(in the rows, 128 means zero)
[128 134 142 157 112 116 130  75 146 151 138 120 118 126 136 127 122 117
 117 132 117 141 136 127 106 124 117 169 118 138 133 136 146 131 158 134
 129 145 141 147 131 170 137 119 114 117 127 126 123 152 100]	<179>
[105 164 115  78 107 142 118 180 162 131 110 129 110 145 148 125 131 140
 130 131 128 139 143 154 142  94 169 105 121 146 120 126  63 164  92 128
 132 124 113  70 168  74 105 133 141 121 128 165 107 127 140]	<43>
[134 139 136 176 145 115 115  96 121 123 125 157 102 116 128 124 124 144
 126 139 117 114 145 116 115 136 118 116 144 119 141 163 144 126 164 128
 112 114 151 180 105 162 140 129 110 134 113 113 132 123  94]	<82>
[152 167 113 146  78 119 114 159 190 134 142 135 118 110 151 103 102 112
 143 132  68 116 158 179  98  78 162 104 111 135  98 164 113 174 135 160
 129  92 156  92 158 139 122 139 107 152 118 123 125 129 137]	<175>
[ 97 183 121 145 146 152 114 142 140 137 126 144  72 136 144 126 140 142
 111 149 134 128 144 127 131 120 186  91 125 140 122 174 107 141 135 131
 108  97 159 124 128  81 138 125 118 134  87 132 122 115 108]	<65>
[133 121 120 102  93 110 151 167 136 127 145 104 178 126 129 120 125 103
 138 116 108 126 120 138 110 123 130 139  93 145 125  87 135 157  77 146
 151 114 124  75 146 116  91 120 125 122 158 149 154 121 157]	<82>
[125 149 120  96  96 141 126 165 161 123 122 127 145 131 158 128 130 124
 143 123 111 135 123 141 113  98 163 107 108 135 125 119 102 156 107 153
 147 128 120  81 146  92 103 137 131 125 153 166 134 127 142]	<43>
[146 161 131 198 100 142 114 121 153 137 147 106 125 119 173 125 113 124
 125 129 106 121 146 132  72 118 143 117 118  99 137 174 141 138 177 151
 127 117 168 128  93 176 123 117 127 127 138 105 133 125 100]	<150>
[100  94 139 108 158 101 145 108 106 128 124 131 120 137 101 128 129 125
 110 131 145 142  99 112 137 149 112 158 109 156 128  89 152 139  98 111
 121 127 107 137 145 113 123 104 112 110 131 125 151 127 137]	<179>
[142 175 145 161 110 175  85  96 164 189 120 124 119 136 223 114 135 158
 113 135 137 135 116  95  95 119 165  77 111  78 206 162  94 187 170 152
 148 172 120 159  75 140  76 130 142  74 177 166 126 114  81]	<175>
[132 172 138 121  89 122 100  91 206 212 121 138  88 136 213  97 103 121
  98 148 102 165 150 140  94  68 143 133 102 154 150 126 106 210 139 129
 146 155 103 133 157 146  92 120 110  94 150 157 106 154 108]	<175>
[144 146 131  56 101 150 105 153 162 156  92 144 153 149 187 122 137 141
 126 134 127 145 140 119 148  99 134  98 141 115 158  87  48 151 101 134
 157 169  59 115 134  96  73 156 157  93 168 207  99 124 139]	<82>
[127 159 137 148 115 128 119  95 142 160 120 122 113 131 157 127 138 131
 124 133 124 139 142 115 111 123 143 126 127 116 153 148 116 142 158 143
 132 145 143 138 127 138 121 134 130 113 137 154 120 138 101]	<49>
[ 84 174 119 118 133 154 121 155 151 149 125 132  92 142 160 125 149 136
 116 145 147 138 115 121 113 121 208  86  82 148 138 145 108 175 100 143
 123 102 140  97 147  42 100 117 117 110 116 162 155 108 123]	<127>
[205  81 125  52 113 122  93 153 142  97  74 183 187 118 146 109 114 150
 158 118  82 114 127 158 192 102  62  76 201  79 131  65  58 104 129 139
 151 159  17 162 109 152  96 191 128 131 170 172  84 121 164]	<179>
[ 97 130 110 138 139 146 163 183  99  72 159 102 134 129  85 151 137 108
 139 115 138 112 113 127 110 159 169 128  97 154  88 129 147 108  88 139
 108  74 190  64 137  67 138 108 117 156 112  96 168 111 147]	<65>
[111 146 121  82 118 126 137 167 133 120 115 139 115 139 119 119 150 123
 130 136 127 135 161 132 155 114 148 118 144 147 112 126  84 126  92 122
 137 124 110  88 163  93 125 154 141 131 111 165 105 125 138]	<65>
[102 130 129 113 132 128 146 139 109 123 127 113 128 141 105 136 144 128
 116 129 151 136 142 115 146 149 127 152 137 147 123 112 109 103 101 107
 124 137 131 107 136 112 128 120 142 119 118 132 110 129 125]	<65>
[137 136 119  75 116 127 102 160 189 142 114 164 128 134 171 107  96 123
 124 140  90 133  93 163 127  77 140  95 100 162 107  83 102 193  87 140
 137  96  84 102 165  75  90 118  93 126 140 142 135 119 168]	<175>
[ 98 118 115 135 125 103 169 150 101  87 142 118 110 126  52 139 143 103
 143 126 126 123 170 140 131 140 138 179 133 167  75 149 146  92 109 123
 107 100 174  96 173 121 174 143 119 169  80 106 131 138 132]	<127>
[ 72 184 131 219 138 149 157 115 102 140 169  81  86 128 116 142 154 118
 115 126 169 126 162 102  87 173 193 140  93 124 143 201 165 127 139 130
  95 114 216  89 104 130 148 111 129 119  90 119 162 126  78]	<179>
[106  99 132 109 176 155 133 156  85  59 116 152 141 134  91 162 134 134
 149 123 152 108  96 102 160 163 131 112 142 125  99 105 120  84 108 127
 102 109 116 131 121  65 138 127 134 140 113 122 153 106 147]	<179>
[139 117 138 153 118 119 128 104 120 138 127 113 140 128 142 123 137 136
 129 120 126 127 131 115 114 139 108 138 129 104 161 138 133 135 143 133
 140 156 125 153  98 168 119 134 130 112 155 131 131 130 106]	<127>
[119 139 123 161 130 130 133 134 129 120 149 119 129 116 136 127 124 122
 134 125 116 117  94 121  88 139 167 107  82 134 131 135 162 158 126 155
 123  82 173 117 131  94 111  98 102 129 139 116 179 112 129]	<49>
[ 98 142 131 141 152 145 136 120  98 103 128 139 116 133 105 147 156 139
 130 131 162 120 131  95 137 161 153 122 132 123 136 146 121 103 124 128
 110 120 150 132 117  93 133 130 136 127 108 143 143 112 108]	<82>
[118 138 119 167 121 129 140 142 121  94 142 119 127 113 100 130 136 125
 140 128 125 110 140 131 115 142 156 114 113 126 113 167 140 121 130 145
 112 101 173 119 125 115 139 129 115 146 105 107 154 111 122]	<127>
[115  91 124 159 178 110 145 154  73  33 137 149 118 114  41 143 126 138
 153 124 121  89 101 126 149 175 119 107 137 133  78 144 160  72 116 117
  82  61 162 142 133  91 167 112  98 169  74  58 166  92 146]	<107>
[184  97 118  81 121 131  90 176 141  70  87 184 169 117 141 127 104 153
 160 129  74  97 118 163 171  93  83  77 185 102 105  91  72 107 128 142
 145 123  63 155 114 125 116 152 125 150 144 131  94 115 164]	<43>
[129 113 126 117 100 113 150 142 105 103 129 107 160 121 102 132 148 126
 150 109 121 125 161 125 135 133 118 150 146 116 132 136 120 110 118 136
 144 157 125 110 125 160 133 160 154 137 145 147 120 134 123]	<43>
[104 152 127 110 116 135 127 137 137 150 116 114 116 141 152 129 144 142
 118 126 145 144 135 125 130 122 148 129 126 137 154 130  98 150 114 127
 141 156 121 109 125 117 112 130 145 108 142 162 116 134 110]	<43>
[151  92 115 137 113 113 144 168 114  43 134 145 162 109  70 142 125 105
 171 121  93  93 139 151 136 134 105 131 148 134  67 132 134  72 124 147
 121  89 143 116 140 131 163 153 116 180 102  92 137 119 158]	<127>
[172 104 112 101 100 135 119 191 147  80 114 145 183 120 135 128 107 119
 157 124  82 104 116 161 144 105 106 102 139 123  95  95  99 122 103 153
 143 110  98 108 126 116 113 138 119 148 144 119 121 111 173]	<127>
[136 119 133  86 136 120 107 119 150 136 101 169 123 140 153 110 119 141
 107 145 118 138 117 131 158 105  97 120 149 145 130  89  92 133 116 111
 137 143  71 158 133 120 109 120 120 109 135 141  96 132 134]	<65>
[120  96 130 140 163 106 132 135  75  74 111 148 131 124  80 139 138 155
 135 129 146 107 129 107 158 167 103 115 167 109 120 130 125  69 138 109
 102 113 120 171 114 136 145 139 132 146 104 102 129 112 126]	<150>
[180 124 152 181 120 148  87  86 152 145 120 138 156 123 189 125 111 147
 128 136 100 122 104 111 105 125  84  93 142  77 164 131 120 122 196 141
 140 158 115 196  58 192 111 124 124 110 166 111 113 129  99]	<107>
[102 128 123 145 130 106 161 134 119 124 155 119 120 128 107 127 126 104
 126 126 125 132 127 126  93 143 142 158  86 167 114 122 167 146  93 127
 120  92 169  92 159 115 130  99 105 128 124 114 164 124 132]	<82>
[108  69 142 133 159  86 163 118  56  82 128 103 145 131  38 139 148 141
 134 111 154 122 121 103 156 189  79 167 148 131 123 111 148  69 106  93
 104 137 129 144 120 143 149 126 137 135 117  95 140 117 130]	<107>
[186  32 149  96 128  95 109 117  97  60  92 168 202 121 101 124 108 149
 151 119 115 103 108 108 189 138   4 124 198  93 131  65  99  80 130 109
 146 179  24 211  88 187 123 152 152 120 165 111 108 123 151]	<175>
[141 184 122 175 116 156 104 128 167 127 138 154  90 113 170 122 120 122
 136 145  84 119 151 137  89  95 181  89 116 115 112 187 129 149 171 166
 119  84 176 125 131 111 134 126 105 142 106 124 135 124 110]	<49>
[154 151 112  93  99 133 100 182 177 128 113 147 131 127 158 109 117 131
 139 136  79 130 141 173 139  78 139  90 139 133 105 122  76 147 110 142
 143 116 102  98 152 108 112 149 127 138 122 145 101 127 156]	<107>
[113 139 140 151 117 113 130  81 153 181 134 113 104 131 161 116 130 116
  99 138 130 159 129 117  82 119 129 158  87 147 158 130 161 176 138 128
 138 142 141 136 128 161 116 113 106 100 150 130 145 149 102]	<127>
[ 88 172 135 101 130 119 125  92 172 200 122 140  69 149 162 116 129 112
  90 151 132 176 152 126  96  95 154 161  93 183 141 115 128 190 113 120
 133 126 134 103 183 106 112 115 111 101 123 167 122 154 108]	<82>
[124 166 131 161 104 146 126 108 168 157 148 123 119 123 174 126 119 104
 123 134 108 142 118 130  77 110 166 130  83 134 132 141 148 161 147 163
 135 118 160 105 130 124 117 108 106 115 138 141 150 137 111]	<179>
[101 114 149 165 173 119 134  84  77 111 121 134 102 132 101 140 148 154
 116 131 168 124 117  76 130 181 120 131 137 114 156 142 145 108 145 109
  99 130 144 175 109 124 134 104 129 109 124 110 150 114  96]	<49>
[ 94  91 136 107 167 116 144 126  59  94  99 124 125 145  70 150 155 158
 126 122 177 124 131  92 178 179  99 148 160 122 140 115 107  80 106  94
 107 153 104 154 117 114 136 136 146 120 117 129 118 115 121]	<127>
[113 180 123 112 101 141 116 159 136 170 112 101 111 148 168 111 168 143
 128 126 151 142 169 124 132 116 180  96 125  98 178 166  66 172 115 140
 149 170 119  95 126 114  95 165 171  97 141 202 113 121 106]	<127>
[131 124 155 182 149 153 103  53 119 163 136 120 128 132 161 138 140 149
 114 127 142 146 108  77  97 153 105 127 126  93 177 134 159 118 195 131
 128 163 140 198  73 168 121 126 131  99 154 118 143 135  78]	<107>
[106 116 125 164 129 121 170 146  83  76 154  92 149 116  73 147 150 114
 147 110 144 110 133 104 108 169 149 148 120 122 110 148 163  86 126 142
 114  99 186 103 113 125 145 127 137 155 118 106 167 112 124]	<150>
[ 89 141 136 142 133 120 130 101 129 160 133 127  98 135 136 119 141 129
 109 134 152 151 125 102 111 135 146 144 100 149 151 130 141 163 117 120
 129 135 137 129 132 117 113 117 127 102 132 141 144 133 104]	<175>
[106 143 127  80 113 119 137 152 122 136 105 122 121 151 115 129 140 131
 122 132 145 144 174 125 155 124 120 150 153 143 128 113  66 124  89 104
 131 157 102  93 161 116 119 139 160 108 125 168  86 132 126]	<82>
[119 104 144 111 122 108 143 122  88 135 111 104 147 139 110 127 151 144
 126 115 155 140 151 102 155 159 101 156 152 107 164 113 100 113 112 109
 132 185  90 134 119 164 113 144 165  95 155 162 111 129 114]	<179>
[ 92 152 127 209 164 160 126 129  98  89 151 128 100 118 106 147 144 143
 136 131 145 103 113 103 109 168 179  93 112 119 123 181 155  98 149 139
  91  78 203 138  97  84 149 109 115 146  87  92 171 101 103]	<107>
[141 142 127 121  93 135 124 144 152 134 124 112 152 129 163 129 122 130
 134 119 115 130 120 142 116 111 134 121 118 125 140 116 100 146 122 142
 148 145 123 107 117 128 104 124 134 119 160 143 120 130 130]	<43>
[142 146 132 129 132 154  99 131 147 116 110 164 125 126 168 134 131 149
 142 135 111 118 124 120 120 105 144  81 142 107 137 138 101 133 156 150
 139 132 121 159 106 110 119 144 130 130 138 148 127 123 114]	<43>
[ 89 180 137 169 130 154 133 100 142 176 148 105  94 140 169 140 139 124
  96 139 155 150 132  99  74 141 177 140  78 146 160 150 144 165 130 135
 123 124 180 107 117 110 112  95 125  96 131 139 153 129  89]	<82>
[103 128 124 136 132 107 132 121 132 116 127 147  97 129  92 125 115 120
 121 141 126 131 147 140 142 121 110 160 142 172  92 128 129 114 120 106
 111 112 141 132 158 126 155 120 110 144  87  97 108 142 125]	<175>
[102 119 118  78 175 160 106 187 112  73  95 187 100 143 105 148 130 148
 136 149 139 121 121 125 172 125 152  85 154 149  84 104  88 107  99 123
  96  83 101 131 149  39 136 134 123 146  90 129 129 107 151]	<179>
[145  93 124  83 148 130 124 156 114  68 108 173 160 123 101 137 121 130
 151 128 109 103  94 128 161 128 101 100 155 133  92  81 106  89 111 131
 127 103  97 145 128  83 127 132 113 153 129 118 126 110 163]	<65>
[109 111 121 128 114 116 152 148 113  83 142 116 137 123  71 138 132 109
 149 116 128 119 143 129 133 140 125 159 129 149  93 132 133 105 104 127
 122 113 147  91 157 122 147 137 134 152 115 116 135 132 139]	<175>
[127 132 137 134 162 139  96 125 109 104  88 181  93 130 122 131 144 173
 135 146 140 111 144 110 164 136 125  73 177 103 136 159  82 104 160 112
 106 125 105 195 112 111 139 147 126 132 104 127 103 106 106]	<127>
[ 91  97 123 143 162 119 155 155  62  57 130 124 129 125  36 155 141 130
 142 120 152 105 130 123 159 181 114 156 152 136  89 133 139  61 104 112
  93  99 156 112 131 112 171 125 131 154  83  95 139 118 136]	<179>
[138 128 133 114 103 113 129 121 151 162 124 116 144 134 148 118 120 116
 116 130 111 145 139 141 122 111 103 151 129 140 137 102 115 146 121 127
 147 150 113 116 127 163 115 126 132 115 154 139 101 146 128]	<65>
[102 139 121 139 126 146 145 151 126 103 141 121 134 129 124 146 148 115
 140 125 140 125 115 112 108 146 169 125  95 142 120 134 134 119 106 146
 129 104 162  93 132  80 126 126 126 131 121 135 160 117 130]	<127>
[110 106 135  95 144 136 140 135 102 108 117 137 161 136 117 146 140 129
 129 125 154 125  98  96 139 152 116 130 124 141 137  81 120 111  94 125
 136 134 101 126 120  84 109 123 139 114 146 151 147 114 140]	<82>
[132 113 128  74 120 126 123 150 153 126 116 143 165 141 150 122 113 120
 120 132 116 142  80 133 136 111 108 123 110 160 119  53 109 144  88 132
 148 124  88 113 144  85  93 104 118 110 157 138 129 126 160]	<65>
[167 128 135 156  74 124 134 115 142 141 146  93 180 115 155 127 122  99
 150 105  85 127 146 135  89 114 104 161 126 102 136 127 143 135 152 159
 155 147 142 103 108 193 119 142 138 128 176 138 123 145 124]	<49>
[123 102 143 127 131 110 129  98 114 131 104 132 145 138 126 134 131 135
 115 132 150 138 115 106 147 145  78 156 144 133 148  95 116 107 129 108
 134 174  95 164 111 151 124 120 135 103 144 132 113 140 118]	<127>
[115 147 147 137 142 144 113  80 141 168 114 128 122 140 177 138 132 144
 107 136 146 146  84  87 109 139 145 119 102 123 170 109 122 148 147 137
 132 147 127 156 111  93  98 100 122  86 156 151 142 126 108]	<49>
[128 170 116 110 110 152 108 176 156 137 110 132 121 132 167 119 134 139
 135 137 116 128 142 145 133 106 175  87 128 117 133 144  77 157 107 146
 137 122 123  89 141  83 102 137 142 114 128 166 114 114 137]	<49>
[111  78 127 122 154 115 153 155  54  67 116 121 158 125  62 141 158 144
 148 114 158 107 125  98 167 180 109 124 152 112 129 121 128  82  98 116
 118 138 116 148 102 115 140 148 145 136 128 120 148 105 138]	<127>
[114 185 117 186 113 160 129 159 112 109 139 107 106 119 118 134 161 140
 143 129 139 106 181 118 121 149 193  98 142  93 137 212 100 110 145 148
 113 112 195  97 106 118 142 142 158 134  97 137 122 106  96]	<49>
[118 171 142 154 126 151 105  89 160 194 123 116 110 141 203 127 128 140
  99 139 141 151 109 106  92 124 153 119  97 120 180 130 117 172 148 135
 139 150 136 138 100 118  93  99 132  79 158 151 126 134  97]	<49>
[ 81 151 129 187 135 106 164 112 105 134 164  90 100 122 108 128 149 122
 112 128 154 134 136 101  79 163 175 150  81 141 137 171 178 139 126 131
 107 100 198 105 134 131 131 100 116 124 108 110 175 122  97]	<150>
[148 110 154 148 135 122 115  63 131 147 118 142 123 131 144 134 112 123
 118 132 115 142 130 110 109 123  83 162 143 121 141 111 145 120 177 126
 126 162 112 187 104 184 138 124 118 116 149 119 118 153 100]	<179>
[130 148 117 124  80 111 139 167 153 126 131 106 127 128 127 119 124 118
 139 121  99 134 176 163 117 102 139 146 131 141 113 145 106 141 114 133
 137 130 143  75 156 154 132 141 140 136 130 138 104 140 130]	<43>
[113 159 137 163 122 154 136 117 122 138 141  98 120 132 140 143 145 124
 130 122 142 132 146 108 101 144 170 136 115 111 147 162 132 129 147 151
 120 145 167 112 101 130 126 130 143 116 132 149 143 126  94]	<179>
[127 160 121 141 121 128 123 154 151 132 132 129 116 124 156 121 124 128
 126 135 114 125 128 135  96 114 167  92 106 128 123 145 127 157 128 149
 124  94 147 106 133 107 112 121 111 135 122 128 150 115 130]	<150>
[ 84 155 132 201 149 153 152 112  98 111 157 111  97 120 106 150 149 121
 130 125 156 125 138  99  94 172 187 138 101 126 131 185 169 108 148 145
  98 104 209 117 110 114 157 117 125 134 100 115 170 121  90]	<179>
[150  86 131  87 139 103 117 132 120  91  94 167 136 132  94 130 107 131
 134 132 103 121 132 148 174 115  60 151 181 140  91  82  95  92 122 109
 121 135  76 159 146 147 145 133 120 143 119 116  89 140 150]	<179>
[133  89 132  99 110  97 155 130 121 104 132 123 178 125  96 136 115  94
 137 120 112 132 125 131 127 132  79 175 124 159 103  71 142 113  94 125
 139 129 111 104 153 143 126 125 122 135 147 125 133 140 156]	<82>
[ 88 160 116 114 105 109 148 147 154 153 144 112  87 137 116 112 125 105
 116 135 126 149 156 152 109 106 171 158  89 182 104 136 123 175  83 122
 121 105 156  62 195  98 125 115 115 128 104 133 131 137 133]	<175>
[122 113 148  90 154 116  94  80 131 161  79 159 104 146 156 128 119 164
  98 143 140 151 116 114 154 108  78 133 157 128 161  89  97 142 146 101
 136 177  64 192 111 144 114 121 131  96 152 145  92 145 113]	<43>
[ 67 169 126 148 114 139 155 137 133 150 153  78 105 141 134 139 145 117
 109 125 162 152 131 118  87 141 189 155  70 161 141 146 142 159 102 129
 125 124 183  61 140  95 117  97 137 106 130 139 153 136 107]	<43>
[165 100 137  69 118 118 119 130 134 120  91 161 151 137 134 118 131 135
 138 128 110 132 146 131 173 107  73 128 188 120 130  92  77 107 126 118
 148 170  58 160 120 157 126 166 143 128 151 155  79 137 134]	<65>
[132 101 137  88 153 115 114 138  98  91  77 157 121 143 101 139 131 165
 127 133 143 121 147 119 188 141  78 127 201 109 124 109  66  74 131  93
 114 151  71 167 133 136 133 145 152 128 114 129  78 121 130]	<150>
[122 125 106  81 111  91 147 198 148  92 130 137 129 120 107 114 113 107
 138 135  96 118 122 165 125 102 155 113 105 173  71 104 124 147  73 138
 124  66 121  69 193  76 113 119  98 156 106 120 150 113 180]	<150>
[ 94 163 130 104 118 135 125 121 148 177 117 132  95 146 165 119 150 125
 112 140 144 166 147 107 120 111 163 133 109 150 152 123 108 166 113 127
 143 145 117 108 161  96 110 136 141  93 136 179 122 146 114]	<49>
[126  99 119  93 140 126 132 180 105  59 109 147 154 127  92 146 123 140
 150 123 125 106 110 139 163 136 110 114 152 137  93  96 101  95  94 124
 119 111 109 114 133  87 129 125 128 148 120 116 127 111 158]	<43>
[134 155 122 116  97 139 120 161 161 145 122 127 148 126 175 114 141 129
 135 126 117 126 111 132 120 111 167  87 101 118 151 129 101 174 109 156
 153 130 114 104 125  98  88 138 129 111 155 172 144 112 136]	<127>
[165  77 134 113 121 134 128 149 119  79 125 140 207 115 133 136 107 112
 154 115 103 111  79 122 137 134  86 116 130 111 112  68 138 111 116 152
 142 129  86 134  93 126 108 128 120 130 168 125 152 114 164]	<179>
[150 102 131 101 127 122 117 152 128 103 112 137 163 131 125 133 116 134
 141 125 109 121 108 134 152 127  87 118 150 127 112  84  97 108 105 115
 132 138  85 130 122 127 117 125 131 128 137 120 112 122 152]	<107>
